Here is a tiny trained network, its code and every weight. The questions are about switching its units off for an input and a class, where a switched-off unit gives its printed mean instead of its output.

import numpy as np


def w(rows, s, z=0):
    codes = np.array(rows[::2]) - 128.0
    scale = np.full(codes.shape[1], s)
    scale[-1] = z or s
    return codes * scale


def norm(h):
    return h / np.sqrt((h * h).mean(-1, keepdims=True) + 1e-5)


def f(y):
    return y / 2 * (1 + np.tanh(0.7978845608 * (y + 0.044715 * y**3)))


def log_softmax(a):
    a = a - a.max(-1, keepdims=True)
    return a - np.log(np.exp(a).sum(-1, keepdims=True))


def net(x, mask):
    res = np.array(x, float).reshape(1, 7) / 4 @ E
    u = 0
    for l in range(3):
        y = f(norm(res) @ A[l][:, :-1].T + A[l][:, -1])
        res = res + np.where(mask[u : u + 13], y, B[l][:, -1]) @ B[l][:, :-1]
        u += 13
    return log_softmax(norm(res)[-1] @ U[:, :-1].T + U[:, -1])


A, B = {}, {}
E = w([
[99,2,177],'x0',
[128,125,130],'x1',
[129,128,129],'x2',
[42,197,225],'x3',
[129,127,129],'x4',
[128,128,128],'x5',
[4,115,40],'x6',
],0.00079)
A[0] = w([
[126,126,127,100],'0.n0',
[100,130,139,129],'0.n1',
[159,2,156,190],'0.n2',
[195,146,116,250],'0.n3',
[125,133,200,83],'0.n4',
[118,118,126,125],'0.n5',
[129,66,148,151],'0.n6',
[163,151,61,178],'0.n7',
[42,146,29,170],'0.n8',
[107,70,143,126],'0.n9',
[164,136,201,87],'0.n10',
[7,149,147,154],'0.n11',
[110,133,134,65],'0.n12',
],0.0033,0.0016)
B[0] = w([
[109,129,146,110],'0.n0',
[141,157,106,132],'0.n1',
[249,66,182,210],'0.n2',
[209,90,62,247],'0.n3',
[76,137,184,120],'0.n4',
[133,130,112,125],'0.n5',
[178,100,138,149],'0.n6',
[139,138,31,187],'0.n7',
[76,117,62,216],'0.n8',
[162,112,156,131],'0.n9',
[59,56,114,131],'0.n10',
[181,177,72,203],'0.n11',
[80,158,144,91],'0.n12',
],0.0019,0.0012)
A[1] = w([
[147,214,169,120],'1.n0',
[123,135,150,118],'1.n1',
[137,88,125,185],'1.n2',
[223,160,78,12],'1.n3',
[3,89,167,207],'1.n4',
[87,169,124,147],'1.n5',
[171,215,216,193],'1.n6',
[134,144,102,46],'1.n7',
[134,138,126,110],'1.n8',
[148,90,87,73],'1.n9',
[151,53,113,136],'1.n10',
[176,215,133,118],'1.n11',
[135,139,118,89],'1.n12',
],0.0045,0.0011)
B[1] = w([
[41,105,149,175],'1.n0',
[128,133,120,119],'1.n1',
[89,157,161,172],'1.n2',
[174,166,123,200],'1.n3',
[252,186,179,186],'1.n4',
[135,111,101,153],'1.n5',
[54,58,186,251],'1.n6',
[141,121,110,108],'1.n7',
[111,124,121,124],'1.n8',
[112,123,129,142],'1.n9',
[36,178,132,186],'1.n10',
[85,159,203,197],'1.n11',
[141,115,122,118],'1.n12',
],0.003,0.0011)
A[2] = w([
[83,96,73,242],'2.n0',
[164,2,66,108],'2.n1',
[103,175,105,38],'2.n2',
[197,145,90,60],'2.n3',
[161,157,85,146],'2.n4',
[148,90,142,7],'2.n5',
[108,126,99,69],'2.n6',
[233,165,90,71],'2.n7',
[147,103,157,112],'2.n8',
[172,159,180,144],'2.n9',
[188,157,207,253],'2.n10',
[237,188,125,79],'2.n11',
[42,71,192,127],'2.n12',
],0.0038,0.00063)
B[2] = w([
[74,88,215,167],'2.n0',
[1,71,129,192],'2.n1',
[124,55,133,119],'2.n2',
[137,153,175,159],'2.n3',
[156,129,169,170],'2.n4',
[118,129,87,107],'2.n5',
[113,99,152,110],'2.n6',
[155,172,172,200],'2.n7',
[133,166,77,143],'2.n8',
[155,126,77,178],'2.n9',
[172,115,5,254],'2.n10',
[192,213,137,195],'2.n11',
[181,237,148,193],'2.n12',
],0.0022,0.001)
U = w([
[236,204,104,253],'0',
[101,144,4,118],'1',
[195,36,121,94],'2',
[23,52,98,98],'3',
[39,179,217,83],'4',
[39,216,97,96],'5',
[162,110,234,90],'6',
],0.011,0.0017)

Each question gives the input, the list of numbers given to net, and the class t.
The units are the neurons (one row each of A and B). Each row of codes is followed by its name. A weight is (code - 128) times the scale printed after its matrix; where a second scale follows, it is the last column's (A, B and U).
mask holds one flag per neuron, layer by layer. A switched-off neuron (its flag False) gives its mean, the last column of its row in B, instead of its output. The means were averaged over made-up inputs and are rounded, as every weight is.
A unit's drop is (log p(t) with every unit on - log p(t) with that unit switched off) / (log p(t) with every unit on - log p(t) with every unit switched off).
The circuit of an input: a set's keep is (log p(t) with only the set's units on - log p(t) with every unit switched off) / (log p(t) with every unit on - log p(t) with every unit switched off). Starting from the 12 units with the biggest drops (on a tie, the unit counted first), units are removed one at a time, each time the one whose removal leaves the highest keep (on an exact tie, the one counted first), for as long as the keep stays at least 0.8.
units of the circuit, in order: the units of the circuit, biggest drop first
k most important neurons: the k neurons with the biggest drops, biggest first
top k neurons in layer l: the k neurons of layer l with the biggest drops, biggest first
drop of u: that unit's drop, to one decimal
input [-7,-4,-7,3,-6,-8,-3], class 4: units of the circuit, in order -> 1.n6
input [3,-1,0,-7,-7,3,1], class 3: 4 most important neurons -> 1.n4; 2.n1; 1.n10; 0.n11
input [6,-4,-5,7,4,6,1], class 0: units of the circuit, in order -> 1.n4; 2.n10
input [-4,-2,0,1,7,-4,-5], class 4: units of the circuit, in order -> 1.n6; 1.n4
input [0,-3,-3,2,-8,0,-8], class 4: units of the circuit, in order -> 1.n6; 1.n4
input [-5,-8,1,2,-2,-2,-7], class 4: 4 most important neurons -> 1.n6; 1.n0; 1.n4; 0.n2
input [8,-4,3,7,4,-4,2], class 0: 2 most important neurons -> 1.n4; 2.n10
input [-7,2,-1,6,8,8,-8], class 4: top 3 neurons in layer 1 -> 1.n6; 1.n0; 1.n4
input [2,4,6,8,-5,3,6], class 0: 2 most important neurons -> 1.n4; 1.n10
input [8,7,-7,3,5,4,4], class 0: drop of 1.n4 -> 1.0
input [5,2,4,8,-1,-2,3], class 0: drop of 1.n4 -> 0.9
input [2,1,-7,8,-2,-5,2], class 0: drop of 1.n4 -> 1.0
input [-7,-6,0,1,8,7,-7], class 4: drop of 1.n11 -> 1.6
input [-3,-4,-3,2,5,7,-4], class 4: most important neuron -> 2.n12
input [7,1,-4,8,-2,4,2], class 0: 2 most important neurons -> 1.n4; 2.n10
